Below are the code and all the weights of a small trained network. Each question names an input and a class and asks about switching units off, where a switched-off unit gives its printed mean instead of its output.

import numpy as np


def w(rows, s, z=0):
    codes = np.array(rows[::2]) - 128.0
    scale = np.full(codes.shape[1], s)
    scale[-1] = z or s
    return codes * scale


def norm(h):
    return h / np.sqrt((h * h).mean(-1, keepdims=True) + 1e-5)


def f(y):
    return np.maximum(y, 0)


def log_softmax(a):
    a = a - a.max(-1, keepdims=True)
    return a - np.log(np.exp(a).sum(-1, keepdims=True))


def net(x, mask):
    res = np.array(x, float).reshape(1, 4) / 4 @ E
    u = 0
    for l in range(4):
        y = f(norm(res) @ A[l][:, :-1].T + A[l][:, -1])
        res = res + np.where(mask[u : u + 8], y, B[l][:, -1]) @ B[l][:, :-1]
        u += 8
    return log_softmax(norm(res)[-1] @ U[:, :-1].T + U[:, -1])


A, B = {}, {}
E = w([
[194,3,186,80,41,80,139,147,132,140,183],'x0',
[149,158,103,242,107,102,139,203,187,80,107],'x1',
[128,171,229,177,146,47,115,113,107,178,131],'x2',
[173,226,137,29,42,127,87,81,182,141,151],'x3',
],0.0035)
A[0] = w([
[192,169,127,96,61,106,87,94,184,181,175,8],'0.n1',
[94,120,49,117,75,140,125,252,193,74,77,115],'0.n2',
[91,227,165,134,136,141,126,99,120,157,69,64],'0.n3',
[4,227,61,172,152,163,95,65,134,61,60,108],'0.n4',
[118,173,121,79,123,141,140,67,63,169,173,52],'0.n5',
[129,72,85,106,90,240,154,168,194,90,89,47],'0.n6',
[117,13,109,174,157,100,158,156,37,169,177,96],'0.n7',
[117,205,220,194,154,19,70,137,88,185,61,143],'0.n8',
],0.0032,0.0017)
B[0] = w([
[123,163,111,190,122,79,120,178,75,238,39,199],'0.n1',
[84,140,202,68,180,198,174,123,114,164,188,213],'0.n2',
[130,101,64,172,63,65,105,125,112,63,122,183],'0.n3',
[132,67,103,116,48,88,128,86,121,61,174,252],'0.n4',
[35,138,205,142,157,182,143,184,159,87,217,180],'0.n5',
[191,111,116,75,201,44,159,38,195,153,126,203],'0.n6',
[136,155,85,157,17,179,101,165,111,229,96,214],'0.n7',
[120,97,131,120,233,154,192,1,248,146,68,226],'0.n8',
],0.0035,0.0036)
A[1] = w([
[51,65,118,189,212,132,191,226,47,81,35,112],'1.n1',
[149,253,121,102,103,83,47,77,126,119,102,67],'1.n2',
[26,91,171,111,125,192,152,120,69,144,190,38],'1.n3',
[216,172,156,229,183,109,159,218,192,37,91,116],'1.n4',
[237,173,143,218,71,87,102,179,234,73,146,72],'1.n5',
[83,186,71,206,140,172,73,94,81,144,8,188],'1.n6',
[178,182,107,25,172,152,104,75,235,125,25,125],'1.n7',
[143,183,35,49,45,148,116,140,171,59,99,11],'1.n8',
],0.0033,0.0012)
B[1] = w([
[168,172,79,83,131,201,88,150,87,236,89,232],'1.n1',
[110,91,122,184,123,205,77,194,102,185,84,216],'1.n2',
[70,203,182,125,182,159,179,200,136,116,179,187],'1.n3',
[84,135,204,2,140,218,152,125,153,112,225,208],'1.n4',
[82,113,130,52,120,190,187,184,85,104,214,222],'1.n5',
[182,53,153,105,23,55,33,161,87,134,152,222],'1.n6',
[164,66,130,192,186,159,176,179,93,147,70,255],'1.n7',
[119,107,139,182,199,119,117,157,86,214,89,234],'1.n8',
],0.0041,0.0031)
A[2] = w([
[163,82,3,70,162,148,98,125,127,81,121,105],'2.n1',
[136,70,184,164,76,6,195,113,160,157,131,249],'2.n2',
[206,167,147,51,91,100,84,118,157,140,163,229],'2.n3',
[54,115,167,48,115,97,53,93,59,133,182,113],'2.n4',
[156,127,118,168,89,140,94,166,91,178,102,42],'2.n5',
[41,202,56,171,159,120,25,68,99,25,99,81],'2.n6',
[179,218,142,111,69,161,168,82,206,124,106,205],'2.n7',
[107,170,166,104,139,145,162,151,117,89,179,12],'2.n8',
],0.0043,0.0011)
B[2] = w([
[181,152,200,176,155,33,144,77,150,170,98,254],'2.n1',
[147,163,32,146,109,54,91,48,154,64,135,242],'2.n2',
[136,90,72,239,143,134,119,192,80,136,93,207],'2.n3',
[83,147,94,123,136,158,153,173,172,47,195,222],'2.n4',
[159,138,99,118,81,156,130,153,47,151,137,220],'2.n5',
[219,33,108,106,1,29,123,126,140,83,227,206],'2.n6',
[75,106,137,133,213,200,86,107,134,137,125,163],'2.n7',
[120,140,144,136,180,222,145,136,148,78,191,162],'2.n8',
],0.0048,0.0031)
A[3] = w([
[100,177,212,182,154,53,136,62,182,152,93,47],'3.n1',
[159,201,149,63,82,145,48,195,184,189,81,3],'3.n2',
[2,142,197,41,147,149,148,128,107,122,194,116],'3.n3',
[91,154,178,140,135,61,159,108,204,103,54,17],'3.n4',
[138,100,126,145,196,115,188,49,202,183,77,79],'3.n5',
[195,82,109,76,135,132,214,130,163,114,103,45],'3.n6',
[150,154,150,92,130,146,63,182,52,131,71,58],'3.n7',
[195,125,64,44,216,183,191,130,111,99,124,127],'3.n8',
],0.0045,0.0012)
B[3] = w([
[122,139,185,146,191,123,94,33,233,161,104,177],'3.n1',
[106,35,69,190,165,204,114,163,70,209,102,174],'3.n2',
[124,154,125,135,177,216,181,150,222,58,188,223],'3.n3',
[151,168,129,128,148,120,60,84,131,208,108,147],'3.n4',
[173,176,163,166,159,126,1,81,159,107,59,230],'3.n5',
[90,185,129,151,129,83,67,68,150,95,156,220],'3.n6',
[188,80,96,193,144,141,193,159,124,148,113,191],'3.n7',
[95,174,194,156,177,120,121,84,182,123,113,254],'3.n8',
],0.0057,0.0035)
U = w([
[194,137,162,198,218,100,39,19,214,162,103,249],'0',
[181,39,49,215,158,227,99,203,24,254,71,217],'1',
[71,152,173,76,207,227,176,153,203,66,219,251],'2',
[244,29,44,128,36,19,66,102,90,60,207,202],'3',
[172,186,119,160,86,134,103,94,108,101,80,93],'4',
[30,206,152,70,44,50,207,192,77,63,67,5],'5',
[91,215,199,65,59,65,191,186,9,35,34,5],'6',
[58,183,180,75,67,46,194,192,49,48,80,5],'7',
],0.0051,0.003)

Each question gives the input, the list of numbers given to net, and the class t.
The units are the neurons (one row each of A and B). Each row of codes is followed by its name. A weight is (code - 128) times the scale printed after its matrix; where a second scale follows, it is the last column's (A, B and U).
mask holds one flag per neuron, layer by layer. A switched-off neuron (its flag False) gives its mean, the last column of its row in B, instead of its output. The means were averaged over made-up inputs and are rounded, as every weight is.
A unit's drop is (log p(t) with every unit on - log p(t) with that unit switched off) / (log p(t) with every unit on - log p(t) with every unit switched off).
The circuit of an input: a set's keep is (log p(t) with only the set's units on - log p(t) with every unit switched off) / (log p(t) with every unit on - log p(t) with every unit switched off). Starting from the 12 units with the biggest drops (on a tie, the unit counted first), units are removed one at a time, each time the one whose removal leaves the highest keep (on an exact tie, the one counted first), for as long as the keep stays at least 0.8.
units of the circuit, in order: the units of the circuit, biggest drop first
unit that matters most: the unit with the biggest drop
k most important neurons: the k neurons with the biggest drops, biggest first
top k neurons in layer l: the k neurons of layer l with the biggest drops, biggest first
input [1,6,3,1], class 2: unit that matters most -> 1.n4
input [4,7,-7,3], class 0: units of the circuit, in order -> (0.n6, 2.n1)
input [-3,8,2,5], class 2: units of the circuit, in order -> (1.n4, 1.n5)
input [-4,-8,4,8], class 1: units of the circuit, in order -> (1.n2, 3.n2)
input [-8,-6,-7,-7], class 3: units of the circuit, in order -> (2.n6, 0.n4, 1.n6, 1.n7)
input [-8,-6,-3,7], class 3: 3 most important neurons -> (2.n6, 0.n4, 0.n3)
input [3,-4,2,4], class 1: top 2 neurons in layer 2 -> (2.n3, 2.n6)
input [2,-7,1,7], class 1: units of the circuit, in order -> (2.n3, 3.n2)
input [-8,5,-5,7], class 3: units of the circuit, in order -> (0.n4, 2.n6)
input [-5,-2,4,4], class 3: units of the circuit, in order -> (0.n3, 2.n6, 0.n4)
input [-5,4,4,1], class 3: units of the circuit, in order -> (0.n4, 0.n3, 2.n6)
input [0,-1,-7,-7], class 0: 3 most important neurons -> (0.n6, 2.n1, 0.n1)
input [-5,0,0,1], class 3: units of the circuit, in order -> (2.n6, 0.n4)
input [6,-2,1,-2], class 3: unit that matters most -> 2.n2
input [7,-8,0,-7], class 2: units of the circuit, in order -> (1.n3, 2.n4, 3.n3)
input [6,8,6,-3], class 2: 2 most important neurons -> (1.n4, 1.n5)
input [-4,1,2,-2], class 3: 2 most important neurons -> (0.n4, 2.n6)
input [2,7,-7,8], class 1: 2 most important neurons -> (0.n8, 0.n1)
input [-7,-1,5,7], class 1: 3 most important neurons -> (1.n2, 1.n7, 2.n2)
input [6,1,-6,-5], class 0: 2 most important neurons -> (0.n6, 1.n6)
input [-4,-7,0,5], class 2: unit that matters most -> 0.n5
